Below are the code and all the weights of a small trained network. Each question names an input and a target symbol and asks about switching units off, where a switched-off unit gives its printed mean instead of its output.

import numpy as np


def w(rows, s, z=0):
    codes = np.array(rows[::2]) - 128.0
    scale = np.full(codes.shape[1], s)
    scale[-1] = z or s
    return codes * scale


def norm(h):
    return h / np.sqrt((h * h).mean(-1, keepdims=True) + 1e-5)


def f(y):
    return np.maximum(y, 0)


def softmax(a):
    e = np.exp(a - a.max(-1, keepdims=True))
    return e / e.sum(-1, keepdims=True)


def log_softmax(a):
    a = a - a.max(-1, keepdims=True)
    return a - np.log(np.exp(a).sum(-1, keepdims=True))


def net(x, mask):
    ids = ['βγδεζηθλξστω'.index(c) for c in x.split()]
    T = len(ids)
    res = E[ids] + P[:T]
    u = 0
    for l in range(2):
        q, k, v = (norm(res) @ M[l].T for M in (Q, K, V))
        z = softmax(np.where(np.tri(T) > 0, q @ k.T / 3**0.5, -1e9)) @ v
        res = res + np.where(mask[u], z, O[l][:, -1]) @ O[l][:, :-1]
        u += 1
        y = f(norm(res) @ A[l][:, :-1].T + A[l][:, -1])
        res = res + np.where(mask[u : u + 12], y, B[l][:, -1]) @ B[l][:, :-1]
        u += 12
    return log_softmax(norm(res)[-1] @ U[:, :-1].T + U[:, -1])


Q, K, V, O, A, B = {}, {}, {}, {}, {}, {}
E = w([
[140,150,107,147,160,126],'β',
[121,125,182,97,143,145],'γ',
[163,117,118,108,149,80],'δ',
[107,165,251,116,79,137],'ε',
[93,155,172,85,146,186],'ζ',
[51,144,182,158,111,233],'η',
[129,115,146,61,164,146],'θ',
[118,146,182,170,160,91],'λ',
[75,160,107,128,86,159],'ξ',
[209,86,80,183,115,76],'σ',
[72,167,80,112,202,114],'τ',
[120,93,135,148,166,149],'ω',
],0.025)
P = w([
[172,203,178,96,143,204],'0',
[180,128,134,46,111,125],'1',
[165,97,89,70,100,94],'2',
[137,49,93,57,99,58],'3',
[128,18,103,36,99,35],'4',
[80,19,134,2,120,59],'5',
],0.0058)
Q[0] = w([
[204,254,152,138,195,155],'L0H0',
[209,199,100,182,90,183],'L0H0',
[184,143,155,230,76,160],'L0H0',
],0.0082)
K[0] = w([
[150,176,205,177,101,140],'L0H0',
[185,172,85,75,161,174],'L0H0',
[254,220,146,122,124,185],'L0H0',
],0.0087)
V[0] = w([
[21,182,170,101,130,35],'L0H0',
[171,202,48,29,33,160],'L0H0',
[107,1,91,139,92,178],'L0H0',
],0.0078)
O[0] = w([
[162,58,61,86,42,69,234],'L0H0',
[47,238,204,139,86,144,254],'L0H0',
[175,239,102,144,105,249,90],'L0H0',
],0.012,0.0049)
A[0] = w([
[87,134,80,119,181,122,3],'L0N0',
[131,161,194,139,143,175,183],'L0N1',
[139,106,255,163,119,94,115],'L0N2',
[114,152,114,159,30,181,202],'L0N3',
[184,145,92,201,160,46,167],'L0N4',
[115,111,187,135,193,188,97],'L0N5',
[129,84,69,106,33,119,140],'L0N6',
[103,66,139,176,72,160,29],'L0N7',
[109,183,26,122,179,38,128],'L0N8',
[74,97,103,71,127,175,145],'L0N9',
[130,95,123,151,145,246,79],'L0N10',
[202,135,171,178,71,142,80],'L0N11',
],0.009,0.0028)
B[0] = w([
[96,97,100,191,96,207,138],'L0N0',
[208,2,77,137,133,35,194],'L0N1',
[145,64,43,67,111,147,192],'L0N2',
[160,146,106,219,208,38,254],'L0N3',
[124,137,190,92,201,164,169],'L0N4',
[124,158,120,124,26,122,163],'L0N5',
[63,163,181,118,137,92,219],'L0N6',
[114,87,63,98,43,157,140],'L0N7',
[102,98,196,69,47,160,182],'L0N8',
[177,142,209,150,116,127,226],'L0N9',
[91,72,77,114,108,185,143],'L0N10',
[127,31,194,162,74,78,137],'L0N11',
],0.0059,0.0066)
Q[1] = w([
[70,134,190,10,55,92],'L1H0',
[89,126,125,89,145,83],'L1H0',
[1,224,60,164,83,136],'L1H0',
],0.0065)
K[1] = w([
[67,74,92,179,45,35],'L1H0',
[75,211,164,223,22,93],'L1H0',
[89,101,168,126,253,74],'L1H0',
],0.0051)
V[1] = w([
[107,180,94,202,138,41],'L1H0',
[137,190,60,2,183,136],'L1H0',
[240,158,229,152,122,45],'L1H0',
],0.0074)
O[1] = w([
[152,170,69,110,80,111,137],'L1H0',
[142,157,71,1,143,173,7],'L1H0',
[159,180,201,156,160,71,245],'L1H0',
],0.014,0.0016)
A[1] = w([
[231,142,143,147,195,232,117],'L1N0',
[233,84,81,92,106,64,198],'L1N1',
[115,61,151,191,204,135,167],'L1N2',
[87,153,143,100,83,146,192],'L1N3',
[106,167,23,191,60,123,116],'L1N4',
[125,116,174,103,114,224,181],'L1N5',
[109,153,143,87,155,250,132],'L1N6',
[202,94,187,170,129,157,122],'L1N7',
[76,204,20,57,84,114,139],'L1N8',
[36,224,141,152,106,141,252],'L1N9',
[156,130,93,113,241,170,155],'L1N10',
[209,158,145,87,118,165,113],'L1N11',
],0.011,0.0037)
B[1] = w([
[143,184,93,100,171,121,136],'L1N0',
[181,213,101,179,104,146,178],'L1N1',
[88,190,50,176,124,179,166],'L1N2',
[92,149,69,183,82,148,202],'L1N3',
[164,120,145,43,119,136,185],'L1N4',
[138,151,106,148,98,152,158],'L1N5',
[70,189,83,177,135,134,143],'L1N6',
[187,130,150,138,94,177,156],'L1N7',
[134,101,127,131,20,95,208],'L1N8',
[237,148,104,128,120,122,246],'L1N9',
[158,132,2,126,80,133,138],'L1N10',
[124,203,103,124,114,102,139],'L1N11',
],0.0084,0.012)
U = w([
[59,167,111,144,171,104,254],'β',
[204,85,162,63,118,207,149],'γ',
[143,162,135,66,175,89,90],'δ',
[97,94,225,139,91,91,16],'ε',
[56,166,213,85,100,178,105],'ζ',
[120,71,118,192,69,202,43],'η',
[129,213,129,39,163,156,171],'θ',
[183,54,72,125,158,67,197],'λ',
[151,211,81,151,35,88,101],'ξ',
[185,187,163,196,176,136,137],'σ',
[80,59,75,67,60,112,123],'τ',
[191,131,1,114,137,198,44],'ω',
],0.0096,0.002)

Each question gives the input, a string of symbols that net reads in full, and the target symbol t.
The units are the heads (3 rows each of Q, K, V and O) and the neurons (one row each of A and B). Each row of codes is followed by its name. A weight is (code - 128) times the scale printed after its matrix; where a second scale follows, it is the last column's (O, A, B and U).
mask holds one flag per unit, layer by layer, with each layer's heads first. A switched-off unit (its flag False) gives its mean, the last column of its rows in O or B, instead of its output. The means were averaged over made-up inputs and are rounded, as every weight is.
A unit's drop is (log p(t) with every unit on - log p(t) with that unit switched off) / (log p(t) with every unit on - log p(t) with every unit switched off).
The circuit of an input: a set's keep is (log p(t) with only the set's units on - log p(t) with every unit switched off) / (log p(t) with every unit on - log p(t) with every unit switched off). Starting from the 12 units with the biggest drops (on a tie, the unit counted first), units are removed one at a time, each time the one whose removal leaves the highest keep (on an exact tie, the one counted first), for as long as the keep stays at least 0.8.
units of the circuit, in order: the units of the circuit, biggest drop first
unit that matters most: the unit with the biggest drop
k most important neurons: the k neurons with the biggest drops, biggest first
top k neurons in layer l: the k neurons of layer l with the biggest drops, biggest first
drop when u is switched off: that unit's drop, to one decimal
input θ τ ζ γ, target τ: unit that matters most -> L0N3
input β ω ζ, target ω: units of the circuit, in order -> [L0H0; L1N10]
input δ δ γ, target γ: 2 most important neurons -> [L0N3; L0N2]
input ζ γ ζ ζ, target ζ: 3 most important neurons -> [L0N3; L0N9; L1N9]
input θ γ ζ θ ω λ, target ω: units of the circuit, in order -> [L0H0; L1N2; L1N1]
input γ ε γ, target ε: units of the circuit, in order -> [L1H0; L1N9; L0H0]
input ξ θ σ, target σ: units of the circuit, in order -> [L0H0; L0N4; L1N8]
input σ θ ζ, target σ: 3 most important neurons -> [L0N11; L0N1; L1N8]
input ζ γ ζ γ σ γ, target γ: 4 most important neurons -> [L0N3; L1N7; L0N4; L1N3]
input γ ε γ γ, target ε: units of the circuit, in order -> [L1N9; L1H0]
input η ζ γ, target η: top 2 neurons in layer 1 -> [L1N2; L1N9]
input λ η θ θ, target η: top 2 neurons in layer 0 -> [L0N9; L0N2]
input ε ζ γ β, target ε: 2 most important neurons -> [L0N8; L0N3]
input γ ξ ζ σ ξ ω, target ω: units of the circuit, in order -> [L0H0]
input ε δ ξ ζ σ, target σ: top 3 neurons in layer 1 -> [L1N8; L1N1; L1N3]
input δ γ ζ, target ζ: 2 most important neurons -> [L0N3; L1N9]
input β ε ζ ζ β, target ε: top 2 neurons in layer 0 -> [L0N8; L0N3]
input ε ξ γ γ τ, target τ: drop when L1N9 is switched off -> 0.1
input λ σ ω, target ω: drop when L0H0 is switched off -> 1.9
input ε ζ ζ ξ λ, target λ: drop when L1H0 is switched off -> -0.1
input β σ ω ξ θ, target ω: drop when L1H0 is switched off -> 0.2
input ξ ζ ξ ω ζ, target ω: units of the circuit, in order -> [L0H0]
